Below is a small trained network, with its code and all its weights. Each question gives an input and a class and asks what happens when units are switched off, that is, made to give their printed mean instead of their output.

import numpy as np


def w(rows, s, z=0):
    codes = np.array(rows[::2]) - 128.0
    scale = np.full(codes.shape[1], s)
    scale[-1] = z or s
    return codes * scale


def norm(h):
    return h / np.sqrt((h * h).mean(-1, keepdims=True) + 1e-5)


def f(y):
    return np.maximum(y, 0)


def log_softmax(a):
    a = a - a.max(-1, keepdims=True)
    return a - np.log(np.exp(a).sum(-1, keepdims=True))


def net(x, mask):
    res = np.array(x, float).reshape(1, 5) / 4 @ E
    u = 0
    for l in range(2):
        y = f(norm(res) @ A[l][:, :-1].T + A[l][:, -1])
        res = res + np.where(mask[u : u + 3], y, B[l][:, -1]) @ B[l][:, :-1]
        u += 3
    return log_softmax(norm(res)[-1] @ U[:, :-1].T + U[:, -1])


A, B = {}, {}
E = w([
[59,59,147,124,105,142,199,195,70,99,117,166],'x0',
[95,107,70,69,147,156,69,118,122,140,109,154],'x1',
[136,191,219,55,116,161,166,77,121,204,127,154],'x2',
[139,178,88,149,103,182,114,196,168,177,225,102],'x3',
[147,164,55,72,245,164,126,212,106,91,226,137],'x4',
],0.011)
A[0] = w([
[89,132,198,84,40,176,156,103,138,216,113,142,49],'L0N0',
[183,251,213,67,111,157,130,54,158,242,156,129,142],'L0N1',
[142,119,142,201,67,105,76,50,171,157,75,119,4],'L0N2',
],0.021,0.0034)
B[0] = w([
[78,49,155,126,143,152,121,122,109,234,125,130,211],'L0N0',
[224,141,95,6,37,98,159,113,154,157,149,100,254],'L0N1',
[82,178,101,214,189,88,155,155,126,94,128,138,212],'L0N2',
],0.016,0.024)
A[1] = w([
[127,167,146,119,130,220,152,230,116,184,252,137,253],'L1N0',
[106,38,137,115,110,140,205,231,87,102,159,131,75],'L1N1',
[191,177,120,213,108,147,176,192,163,29,206,82,130],'L1N2',
],0.022,0.0028)
B[1] = w([
[108,178,41,176,210,133,64,247,157,74,187,91,249],'L1N0',
[160,221,163,72,54,156,133,67,154,114,131,153,239],'L1N1',
[193,84,35,214,159,68,137,201,134,171,199,95,243],'L1N2',
],0.013,0.021)
U = w([
[155,26,109,89,165,101,52,97,112,43,71,121,33],'0',
[122,156,59,186,191,84,113,202,147,107,187,99,217],'1',
[66,86,203,138,81,84,186,40,109,200,64,150,67],'2',
[188,125,74,8,62,124,104,119,159,205,165,99,215],'3',
[45,37,153,175,176,157,106,128,99,182,99,124,62],'4',
[146,73,174,124,109,183,50,182,95,115,114,122,1],'5',
[148,137,136,191,39,130,124,115,98,69,112,173,18],'6',
[100,178,176,40,112,178,105,84,114,34,108,179,88],'7',
],0.012,0.0051)

Each question gives the input, the list of numbers given to net, and the class t.
The units are the neurons (one row each of A and B). Each row of codes is followed by its name. A weight is (code - 128) times the scale printed after its matrix; where a second scale follows, it is the last column's (A, B and U).
mask holds one flag per neuron, layer by layer. A switched-off neuron (its flag False) gives its mean, the last column of its row in B, instead of its output. The means were averaged over made-up inputs and are rounded, as every weight is.
A unit's drop is (log p(t) with every unit on - log p(t) with that unit switched off) / (log p(t) with every unit on - log p(t) with every unit switched off).
The circuit of an input: a set's keep is (log p(t) with only the set's units on - log p(t) with every unit switched off) / (log p(t) with every unit on - log p(t) with every unit switched off). Starting from all 6 units, units are removed one at a time, each time the one whose removal leaves the highest keep (on an exact tie, the one counted first), for as long as the keep stays at least 0.8.
units of the circuit, in order: the units of the circuit, biggest drop first
unit that matters most: the unit with the biggest drop
top k neurons: the k neurons with the biggest drops, biggest first
k most important neurons of layer l: the k neurons of layer l with the biggest drops, biggest first
input [8,2,-4,-1,2], class 7: unit that matters most -> L0N2
input [5,8,0,2,-3], class 4: top 2 neurons -> L0N1; L0N0
input [5,4,-5,-7,3], class 7: top 3 neurons -> L0N1; L0N2; L1N2
input [4,-5,2,-3,-1], class 2: units of the circuit, in order -> L0N1; L1N0
input [4,-6,1,-4,0], class 2: units of the circuit, in order -> L1N0; L0N1
input [8,1,-7,4,-7], class 6: top 2 neurons -> L1N0; L1N1
input [3,-4,0,-6,-7], class 4: top 2 neurons -> L0N1; L0N2
input [7,6,1,-2,4], class 7: 2 most important neurons of layer 1 -> L1N1; L1N2
input [5,3,-6,0,-1], class 7: top 2 neurons -> L0N2; L0N1
input [2,7,-2,-2,0], class 7: units of the circuit, in order -> L1N2; L0N1; L1N0; L0N0
input [3,-4,-7,-6,5], class 3: top 4 neurons -> L0N2; L1N1; L1N0; L0N0
input [6,-1,4,-2,4], class 7: top 4 neurons -> L1N1; L1N2; L0N1; L0N2
input [7,-3,-7,-3,3], class 3: top 3 neurons -> L0N2; L1N1; L0N0
input [-4,2,3,-8,-5], class 2: top 2 neurons -> L1N0; L0N2
input [-7,0,-1,-7,-2], class 1: units of the circuit, in order -> L0N2
input [2,-3,-3,-4,-7], class 4: top 3 neurons -> L0N1; L1N0; L0N2
input [-3,8,-2,-4,-2], class 1: top 2 neurons -> L0N0; L0N2
input [-7,-7,0,3,7], class 3: top 2 neurons -> L0N1; L0N2
input [4,-4,1,-3,-1], class 2: 2 most important neurons of layer 1 -> L1N0; L1N2
input [0,6,0,-2,1], class 0: unit that matters most -> L0N1
input [-3,2,5,-7,-7], class 2: 2 most important neurons of layer 0 -> L0N2; L0N0
input [-3,6,-7,-3,2], class 0: 2 most important neurons of layer 0 -> L0N2; L0N1
input [7,4,4,-8,2], class 7: 2 most important neurons of layer 1 -> L1N2; L1N1
input [7,6,-3,0,-2], class 7: 2 most important neurons of layer 0 -> L0N1; L0N2
